Below is a small trained network, with its code and all its weights. Each question gives an input and a target symbol and asks what happens when units are switched off, that is, made to give their printed mean instead of their output.

import numpy as np


def w(rows, s, z=0):
    codes = np.array(rows[::2]) - 128.0
    scale = np.full(codes.shape[1], s)
    scale[-1] = z or s
    return codes * scale


def norm(h):
    return h / np.sqrt((h * h).mean(-1, keepdims=True) + 1e-5)


def f(y):
    return np.maximum(y, 0)


def softmax(a):
    e = np.exp(a - a.max(-1, keepdims=True))
    return e / e.sum(-1, keepdims=True)


def log_softmax(a):
    a = a - a.max(-1, keepdims=True)
    return a - np.log(np.exp(a).sum(-1, keepdims=True))


def net(x, mask):
    ids = ['βδζηλμξσψω'.index(c) for c in x.split()]
    T = len(ids)
    res = E[ids] + P[:T]
    u = 0
    for l in range(2):
        q, k, v = (norm(res) @ M[l].T for M in (Q, K, V))
        z = softmax(np.where(np.tri(T) > 0, q @ k.T / 4**0.5, -1e9)) @ v
        res = res + np.where(mask[u], z, O[l][:, -1]) @ O[l][:, :-1]
        u += 1
        y = f(norm(res) @ A[l][:, :-1].T + A[l][:, -1])
        res = res + np.where(mask[u : u + 8], y, B[l][:, -1]) @ B[l][:, :-1]
        u += 8
    return log_softmax(norm(res)[-1] @ U[:, :-1].T + U[:, -1])


Q, K, V, O, A, B = {}, {}, {}, {}, {}, {}
E = w([
[154,108,170,193],'β',
[41,46,188,188],'δ',
[171,84,58,151],'ζ',
[246,35,103,166],'η',
[57,126,74,83],'λ',
[193,151,120,175],'μ',
[177,107,111,200],'ξ',
[115,1,38,116],'σ',
[47,102,39,42],'ψ',
[231,244,172,185],'ω',
],0.014)
P = w([
[245,112,162,176],'0',
[96,171,145,128],'1',
[63,50,173,40],'2',
[172,194,82,59],'3',
[89,167,150,122],'4',
[60,47,174,39],'5',
],0.012)
Q[0] = w([
[140,147,126,7],'0.h0',
[64,151,139,71],'0.h0',
[139,92,68,143],'0.h0',
[194,129,143,172],'0.h0',
],0.019)
K[0] = w([
[172,101,175,5],'0.h0',
[54,129,181,66],'0.h0',
[99,142,66,158],'0.h0',
[169,190,126,157],'0.h0',
],0.017)
V[0] = w([
[77,115,145,187],'0.h0',
[54,87,240,9],'0.h0',
[189,203,33,190],'0.h0',
[97,194,150,254],'0.h0',
],0.0039)
O[0] = w([
[131,129,103,135,111],'0.h0',
[180,253,137,236,98],'0.h0',
[59,200,172,62,101],'0.h0',
[117,49,168,97,9],'0.h0',
],0.0055,0.0013)
A[0] = w([
[137,46,41,97,135],'0.n0',
[188,137,60,38,140],'0.n1',
[154,191,250,78,2],'0.n2',
[111,80,252,77,100],'0.n3',
[234,177,126,43,162],'0.n4',
[205,114,181,95,133],'0.n5',
[8,175,125,140,74],'0.n6',
[113,46,135,111,99],'0.n7',
],0.012,0.008)
B[0] = w([
[159,214,191,93,254],'0.n0',
[179,100,85,167,221],'0.n1',
[247,173,182,45,155],'0.n2',
[168,199,119,50,178],'0.n3',
[83,39,114,144,217],'0.n4',
[74,154,71,99,185],'0.n5',
[175,218,145,185,157],'0.n6',
[129,79,192,91,195],'0.n7',
],0.011,0.0092)
Q[1] = w([
[189,218,152,175],'1.h0',
[214,78,119,187],'1.h0',
[207,188,254,246],'1.h0',
[39,156,56,201],'1.h0',
],0.0088)
K[1] = w([
[97,98,150,135],'1.h0',
[109,141,107,184],'1.h0',
[53,29,170,251],'1.h0',
[188,124,153,169],'1.h0',
],0.014)
V[1] = w([
[43,76,129,183],'1.h0',
[3,163,122,79],'1.h0',
[220,116,82,132],'1.h0',
[182,81,35,131],'1.h0',
],0.0058)
O[1] = w([
[192,215,168,58,2],'1.h0',
[204,137,108,73,7],'1.h0',
[119,2,195,143,216],'1.h0',
[137,105,43,109,162],'1.h0',
],0.0067,0.0041)
A[1] = w([
[111,90,162,146,71],'1.n0',
[54,163,94,185,1],'1.n1',
[130,174,63,209,111],'1.n2',
[142,50,101,227,179],'1.n3',
[88,204,146,149,121],'1.n4',
[104,133,108,49,169],'1.n5',
[68,89,114,127,201],'1.n6',
[180,102,9,65,128],'1.n7',
],0.015,0.0085)
B[1] = w([
[101,147,92,145,146],'1.n0',
[70,60,95,105,139],'1.n1',
[125,75,138,77,166],'1.n2',
[130,131,7,208,254],'1.n3',
[158,176,155,122,166],'1.n4',
[95,129,87,156,209],'1.n5',
[147,128,132,193,198],'1.n6',
[135,152,35,155,210],'1.n7',
],0.018,0.0087)
U = w([
[49,135,108,133,38],'β',
[86,140,180,188,130],'δ',
[251,98,172,146,126],'ζ',
[146,70,99,81,33],'η',
[165,202,171,174,158],'λ',
[178,125,109,205,194],'μ',
[103,144,143,85,171],'ξ',
[153,50,165,136,137],'σ',
[71,218,123,162,2],'ψ',
[185,165,84,106,114],'ω',
],0.018,0.006)

Each question gives the input, a string of symbols that net reads in full, and the target symbol t.
The units are the heads (4 rows each of Q, K, V and O) and the neurons (one row each of A and B). Each row of codes is followed by its name. A weight is (code - 128) times the scale printed after its matrix; where a second scale follows, it is the last column's (O, A, B and U).
mask holds one flag per unit, layer by layer, with each layer's heads first. A switched-off unit (its flag False) gives its mean, the last column of its rows in O or B, instead of its output. The means were averaged over made-up inputs and are rounded, as every weight is.
A unit's drop is (log p(t) with every unit on - log p(t) with that unit switched off) / (log p(t) with every unit on - log p(t) with every unit switched off).
The circuit of an input: a set's keep is (log p(t) with only the set's units on - log p(t) with every unit switched off) / (log p(t) with every unit on - log p(t) with every unit switched off). Starting from the 12 units with the biggest drops (on a tie, the unit counted first), units are removed one at a time, each time the one whose removal leaves the highest keep (on an exact tie, the one counted first), for as long as the keep stays at least 0.8.
circuit, biggest first: the units of the circuit, biggest drop first
unit that matters most: the unit with the biggest drop
top k neurons: the k neurons with the biggest drops, biggest first
top k neurons in layer l: the k neurons of layer l with the biggest drops, biggest first
input λ μ δ σ β, target λ: circuit, biggest first	(1.n3; 1.h0)
input η ζ ζ μ β, target ω: circuit, biggest first	(0.n3; 0.h0)
input σ μ β, target β: top 3 neurons	(1.n5; 0.n3; 0.n0)
input λ σ η, target η: top 3 neurons in layer 0	(0.n7; 0.n3; 0.n0)
input σ σ ζ, target ζ: circuit, biggest first	(0.n0; 1.n3; 0.n5)
input η ω δ ξ ω η, target η: circuit, biggest first	(0.n3; 1.n3; 0.h0)
input σ δ β λ σ, target λ: top neuron	(0.n4)
input μ η μ β σ, target ω: top 4 neurons	(0.n4; 0.n5; 0.n0; 0.n6)
input μ ζ β ζ η, target ω: top 4 neurons in layer 1	(1.n3; 1.n7; 1.n2; 1.n1)
input μ β β ζ ζ, target ω: top 4 neurons in layer 0	(0.n4; 0.n5; 0.n1; 0.n0)
input μ σ ξ ψ β σ, target σ: top 3 neurons	(0.n0; 1.n3; 0.n7)
input ζ λ η ω ω, target ζ: circuit, biggest first	(0.n2; 1.n3; 0.h0)
input ψ ψ ω, target ω: top 3 neurons in layer 0	(0.n2; 0.n5; 0.n0)
input η η ξ σ σ, target ξ: top 3 neurons	(0.n0; 1.n6; 0.n4)
input λ δ λ ω σ, target λ: top neuron in layer 1	(1.n3)
input β β β δ ζ, target λ: top 2 neurons in layer 1	(1.n3; 1.n2)
input ω ζ β ξ η λ, target λ: top 2 neurons	(0.n6; 1.n3)
input ψ ξ λ σ ω δ, target δ: top 2 neurons	(1.n3; 0.n4)
input ζ ζ η ζ ψ, target η: top 4 neurons	(1.n2; 0.n3; 0.n0; 1.n1)
input δ ζ ζ ζ ψ, target λ: unit that matters most	0.n6
input σ σ β, target β: top 4 neurons	(0.n3; 1.n5; 0.n0; 0.n1)
input σ ξ ω ω μ σ, target σ: top 3 neurons in layer 0	(0.n0; 0.n4; 0.n2)
input σ σ ψ σ σ δ, target δ: top 2 neurons	(1.n3; 0.n3)
input η ψ β ω σ ψ, target ψ: top 3 neurons in layer 1	(1.n5; 1.n3; 1.n7)
input β η ψ ψ ψ, target η: top 3 neurons in layer 1	(1.n2; 1.n1; 1.n7)
input ψ η β σ δ ψ, target ψ: top 2 neurons in layer 0	(0.n0; 0.n4)
